Here is a tiny trained network, its code and every weight. The questions are about switching its units off for an input and a class, where a switched-off unit gives its printed mean instead of its output.

import numpy as np


def w(rows, s, z=0):
    codes = np.array(rows[::2]) - 128.0
    scale = np.full(codes.shape[1], s)
    scale[-1] = z or s
    return codes * scale


def f(y):
    return np.maximum(y, 0)


def log_softmax(a):
    a = a - a.max(-1, keepdims=True)
    return a - np.log(np.exp(a).sum(-1, keepdims=True))


def net(x, mask):
    res = np.array(x, float).reshape(1, 4) / 4 @ E
    y = f(res @ A[0][:, :-1].T + A[0][:, -1])
    res = res + np.where(mask, y, B[0][:, -1]) @ B[0][:, :-1]
    return log_softmax(res[-1] @ U[:, :-1].T + U[:, -1])


A, B = {}, {}
E = w([
[147,246,60,101],'x0',
[239,67,133,22],'x1',
[211,104,75,222],'x2',
[41,60,1,97],'x3',
],0.0067)
A[0] = w([
[121,92,168,150,122],'N1',
[147,158,163,158,154],'N2',
[125,129,78,106,132],'N3',
[144,155,189,147,92],'N4',
[159,159,150,145,132],'N5',
[109,149,178,103,107],'N6',
[151,139,152,147,99],'N7',
[121,124,111,122,106],'N8',
[112,124,127,171,111],'N9',
[89,139,141,139,108],'N10',
[171,146,108,51,81],'N11',
[159,181,99,107,171],'N12',
[142,142,160,131,95],'N13',
[190,76,122,76,128],'N14',
[156,187,128,122,102],'N15',
[98,8,182,154,122],'N16',
[88,88,66,136,97],'N17',
[141,97,134,89,92],'N18',
[182,113,84,187,95],'N19',
[122,157,60,103,114],'N20',
[56,140,168,46,120],'N21',
[178,110,84,186,103],'N22',
[72,145,146,169,104],'N23',
[144,99,115,164,144],'N24',
[92,170,136,154,107],'N25',
[139,162,106,117,254],'N26',
[113,164,111,150,102],'N27',
[85,74,81,115,122],'N28',
],0.018,0.0074)
B[0] = w([
[89,164,123,131,176],'N1',
[137,114,200,112,198],'N2',
[85,116,175,112,182],'N3',
[113,75,198,99,191],'N4',
[107,102,175,110,185],'N5',
[131,114,106,70,178],'N6',
[108,92,159,110,159],'N7',
[109,111,137,121,141],'N8',
[142,98,107,166,162],'N9',
[133,107,91,160,158],'N10',
[81,69,57,186,198],'N11',
[49,182,98,132,208],'N12',
[114,87,156,117,158],'N13',
[156,87,134,204,241],'N14',
[14,119,113,120,182],'N15',
[21,236,105,142,255],'N16',
[120,81,212,114,209],'N17',
[128,89,98,166,170],'N18',
[142,114,35,50,208],'N19',
[5,128,133,113,190],'N20',
[184,141,40,28,222],'N21',
[152,121,49,53,209],'N22',
[157,84,90,196,185],'N23',
[157,150,109,105,185],'N24',
[116,85,67,174,177],'N25',
[236,249,220,159,228],'N26',
[80,104,71,157,162],'N27',
[159,80,220,111,216],'N28',
],0.027,0.0098)
U = w([
[79,29,242,51,97],'0',
[160,96,64,2,146],'1',
[42,174,152,135,148],'2',
[129,14,86,228,144],'3',
[145,212,195,117,254],'4',
[203,117,149,169,81],'5',
[208,164,146,139,70],'6',
[196,85,166,118,92],'7',
],0.0087,0.0079)

Each question gives the input, the list of numbers given to net, and the class t.
The units are the neurons (one row each of A and B). Each row of codes is followed by its name. A weight is (code - 128) times the scale printed after its matrix; where a second scale follows, it is the last column's (A, B and U).
mask holds one flag per neuron, in row order. A switched-off neuron (its flag False) gives its mean, the last column of its row in B, instead of its output. The means were averaged over made-up inputs and are rounded, as every weight is.
A unit's drop is (log p(t) with every unit on - log p(t) with that unit switched off) / (log p(t) with every unit on - log p(t) with every unit switched off).
most important unit: the unit with the biggest drop
top k neurons: the k neurons with the biggest drops, biggest first
drop of u: that unit's drop, to one decimal
input [-2,-8,-4,6], class 3: most important unit	N23
input [-1,8,-2,8], class 0: top 4 neurons	N28, N17, N3, N23
input [-5,-3,8,-8], class 0: top 4 neurons	N4, N2, N21, N5
input [2,3,8,8], class 0: top 4 neurons	N17, N28, N21, N3
input [-6,7,3,0], class 3: top 4 neurons	N14, N18, N26, N12
input [-7,-3,8,-1], class 1: top 2 neurons	N19, N22
input [-2,-1,-3,2], class 4: top 3 neurons	N19, N22, N11
input [-4,4,-7,6], class 1: top 2 neurons	N21, N4
input [3,-2,0,2], class 4: top 2 neurons	N16, N26
input [6,-8,8,-1], class 1: top 3 neurons	N19, N22, N14
input [8,4,6,0], class 2: top 3 neurons	N12, N21, N20
input [0,-3,-6,8], class 0: top 2 neurons	N28, N17
input [7,5,-6,3], class 2: top 2 neurons	N20, N12
input [-5,5,-3,-2], class 2: top 2 neurons	N16, N23
input [7,8,4,-7], class 3: most important unit	N11
input [-2,-8,4,6], class 3: drop of N23	0.9
input [3,2,2,2], class 4: drop of N27	0.1
input [-3,-4,5,5], class 0: drop of N13	-0.1
